Here is a tiny trained network, its code and every weight. The questions are about switching its units off for an input and a target symbol, where a switched-off unit gives its printed mean instead of its output.

import numpy as np


def w(rows, s, z=0):
    codes = np.array(rows[::2]) - 128.0
    scale = np.full(codes.shape[1], s)
    scale[-1] = z or s
    return codes * scale


def norm(h):
    return h / np.sqrt((h * h).mean(-1, keepdims=True) + 1e-5)


def f(y):
    return y / 2 * (1 + np.tanh(0.7978845608 * (y + 0.044715 * y**3)))


def softmax(a):
    e = np.exp(a - a.max(-1, keepdims=True))
    return e / e.sum(-1, keepdims=True)


def log_softmax(a):
    a = a - a.max(-1, keepdims=True)
    return a - np.log(np.exp(a).sum(-1, keepdims=True))


def net(x, mask):
    ids = ['αβδεζηθμξπστφω'.index(c) for c in x.split()]
    T = len(ids)
    res = E[ids] + P[:T]
    u = 0
    for l in range(2):
        r = norm(res)
        for j in range(2):
            rows = slice(3 * j, 3 * j + 3)
            q, k, v = (r @ M[l][rows].T for M in (Q, K, V))
            z = softmax(np.where(np.tri(T) > 0, q @ k.T / 3**0.5, -1e9)) @ v
            o = O[l][rows]
            res = res + np.where(mask[u + j], z, o[:, -1]) @ o[:, :-1]
        u += 2
        y = f(norm(res) @ A[l][:, :-1].T + A[l][:, -1])
        res = res + np.where(mask[u : u + 4], y, B[l][:, -1]) @ B[l][:, :-1]
        u += 4
    return log_softmax(norm(res)[-1] @ U[:, :-1].T + U[:, -1])


Q, K, V, O, A, B = {}, {}, {}, {}, {}, {}
E = w([
[86,148,85],'α',
[112,121,118],'β',
[76,131,86],'δ',
[114,95,126],'ε',
[107,95,96],'ζ',
[116,133,142],'η',
[109,133,114],'θ',
[252,153,71],'μ',
[116,112,137],'ξ',
[184,85,162],'π',
[146,123,146],'σ',
[150,125,145],'τ',
[112,119,124],'φ',
[116,132,142],'ω',
],0.018)
P = w([
[40,177,137],'0',
[170,87,179],'1',
[171,96,180],'2',
[165,3,92],'3',
[175,62,152],'4',
[156,77,94],'5',
[176,121,184],'6',
[161,96,109],'7',
[154,91,105],'8',
[151,95,113],'9',
],0.0046)
Q[0] = w([
[1,98,146],'L0H1',
[186,95,133],'L0H1',
[8,177,200],'L0H1',
[104,198,97],'L0H2',
[125,91,41],'L0H2',
[92,32,115],'L0H2',
],0.0066)
K[0] = w([
[202,76,158],'L0H1',
[108,164,160],'L0H1',
[177,73,100],'L0H1',
[91,131,153],'L0H2',
[255,50,164],'L0H2',
[144,101,137],'L0H2',
],0.0094)
V[0] = w([
[144,41,143],'L0H1',
[112,180,190],'L0H1',
[23,109,87],'L0H1',
[189,192,253],'L0H2',
[48,238,62],'L0H2',
[120,116,225],'L0H2',
],0.0036)
O[0] = w([
[154,25,209,200],'L0H1',
[61,184,37,89],'L0H1',
[146,254,160,204],'L0H1',
[100,204,178,65],'L0H2',
[187,197,230,1],'L0H2',
[142,105,167,154],'L0H2',
],0.0031,0.0022)
A[0] = w([
[63,188,2,168],'L0N1',
[250,104,103,147],'L0N2',
[128,128,103,20],'L0N3',
[179,122,184,253],'L0N4',
],0.0097,0.0046)
B[0] = w([
[196,68,154,248],'L0N1',
[255,224,189,244],'L0N2',
[33,103,211,94],'L0N3',
[136,44,43,254],'L0N4',
],0.0057,0.004)
Q[1] = w([
[172,138,69],'L1H1',
[66,205,255],'L1H1',
[145,87,63],'L1H1',
[146,187,219],'L1H2',
[191,233,158],'L1H2',
[148,175,169],'L1H2',
],0.011)
K[1] = w([
[88,100,115],'L1H1',
[235,69,79],'L1H1',
[59,140,178],'L1H1',
[253,65,42],'L1H2',
[191,67,135],'L1H2',
[141,42,70],'L1H2',
],0.012)
V[1] = w([
[149,98,160],'L1H1',
[44,131,123],'L1H1',
[103,116,89],'L1H1',
[222,129,116],'L1H2',
[92,251,124],'L1H2',
[135,139,24],'L1H2',
],0.011)
O[1] = w([
[125,77,112,149],'L1H1',
[96,164,183,227],'L1H1',
[82,141,109,164],'L1H1',
[170,75,59,106],'L1H2',
[160,222,111,4],'L1H2',
[58,146,1,104],'L1H2',
],0.011,0.0036)
A[1] = w([
[200,41,146,136],'L1N1',
[254,247,128,253],'L1N2',
[144,165,137,86],'L1N3',
[182,136,83,115],'L1N4',
],0.0085,0.0049)
B[1] = w([
[168,69,104,250],'L1N1',
[179,166,53,254],'L1N2',
[113,79,131,112],'L1N3',
[255,117,144,146],'L1N4',
],0.0073,0.0049)
U = w([
[7,130,66,49],'α',
[208,97,220,58],'β',
[102,76,57,184],'δ',
[84,173,115,183],'ε',
[103,182,5,226],'ζ',
[82,86,103,51],'η',
[102,79,93,137],'θ',
[153,60,123,177],'μ',
[126,166,205,76],'ξ',
[25,77,221,40],'π',
[94,183,131,215],'σ',
[237,143,48,106],'τ',
[166,191,131,145],'φ',
[156,176,128,252],'ω',
],0.013,0.0017)

Each question gives the input, a string of symbols that net reads in full, and the target symbol t.
The units are the heads (3 rows each of Q, K, V and O) and the neurons (one row each of A and B). Each row of codes is followed by its name. A weight is (code - 128) times the scale printed after its matrix; where a second scale follows, it is the last column's (O, A, B and U).
mask holds one flag per unit, layer by layer, with each layer's heads first. A switched-off unit (its flag False) gives its mean, the last column of its rows in O or B, instead of its output. The means were averaged over made-up inputs and are rounded, as every weight is.
A unit's drop is (log p(t) with every unit on - log p(t) with that unit switched off) / (log p(t) with every unit on - log p(t) with every unit switched off).
The circuit of an input: a set's keep is (log p(t) with only the set's units on - log p(t) with every unit switched off) / (log p(t) with every unit on - log p(t) with every unit switched off). Starting from all 12 units, units are removed one at a time, each time the one whose removal leaves the highest keep (on an exact tie, the one counted first), for as long as the keep stays at least 0.8.
units of the circuit, in order: the units of the circuit, biggest drop first
unit that matters most: the unit with the biggest drop
top k neurons: the k neurons with the biggest drops, biggest first
heads that matter: for each layer, one digit per head in row order, 1 if its drop is at least 0.15 and else 0, layers parted by /
input φ μ ε α, target β: units of the circuit, in order	[L0N4; L0H2; L1H2]
input ε φ ε α, target π: top 3 neurons	[L0N2; L0N4; L0N1]
input α φ ε ζ φ φ ε τ θ, target ζ: units of the circuit, in order	[L1H2]
input φ ξ ε δ, target β: top 2 neurons	[L0N1; L0N4]
input φ η ε τ σ π φ τ φ α, target β: units of the circuit, in order	[L0N1; L0H2; L0N4; L1H2]
input φ μ π β, target β: units of the circuit, in order	[L0N4; L0H2; L1H2]
input α ε ξ μ τ τ ε φ τ β, target ζ: top 3 neurons	[L0N4; L0N2; L0N1]
input ε μ σ δ ε σ μ θ ω ξ, target π: top 2 neurons	[L0N4; L0N2]
input ε π φ π ζ θ, target π: units of the circuit, in order	[L0N2; L0N4; L1H2]
input α β α φ, target ζ: top 2 neurons	[L0N2; L0N4]
input ε ε φ ε φ ε δ, target π: heads that matter	00 / 00
input θ φ μ τ β α η, target τ: top 2 neurons	[L0N4; L0N1]
input φ ω φ ε, target β: units of the circuit, in order	[L0N4; L1H2]
input α ε ε ξ μ ω, target ζ: units of the circuit, in order	[L1H2; L0N2]
input ε δ α ε ε ε η, target π: unit that matters most	L0N1
input θ μ τ, target τ: heads that matter	11 / 00
input ω μ τ, target τ: heads that matter	10 / 00
input φ φ μ σ δ δ, target β: heads that matter	11 / 01
input δ ε β ε π ε ξ, target α: heads that matter	10 / 01
input φ σ α ζ, target β: units of the circuit, in order	[L0N1; L0N4; L1H2; L0H2]
input φ ξ β η φ θ μ ω θ, target β: top 2 neurons	[L0N1; L0N4]
input ε φ μ δ φ φ φ σ β η, target π: unit that matters most	L0N2
input δ φ η, target α: units of the circuit, in order	[L0N2; L1H2]
input δ ε ε η ε μ ζ α, target α: heads that matter	10 / 01
input ε η α, target π: top 2 neurons	[L0N1; L0N2]
input θ μ ε, target τ: units of the circuit, in order	[L0H1; L1H2; L0H2; L0N4]
input θ σ σ ε δ, target τ: heads that matter	11 / 01
input θ μ ε ε ε η ε, target τ: units of the circuit, in order	[L0H2; L1H2]
input φ δ ε σ φ σ τ μ β, target β: unit that matters most	L0N1
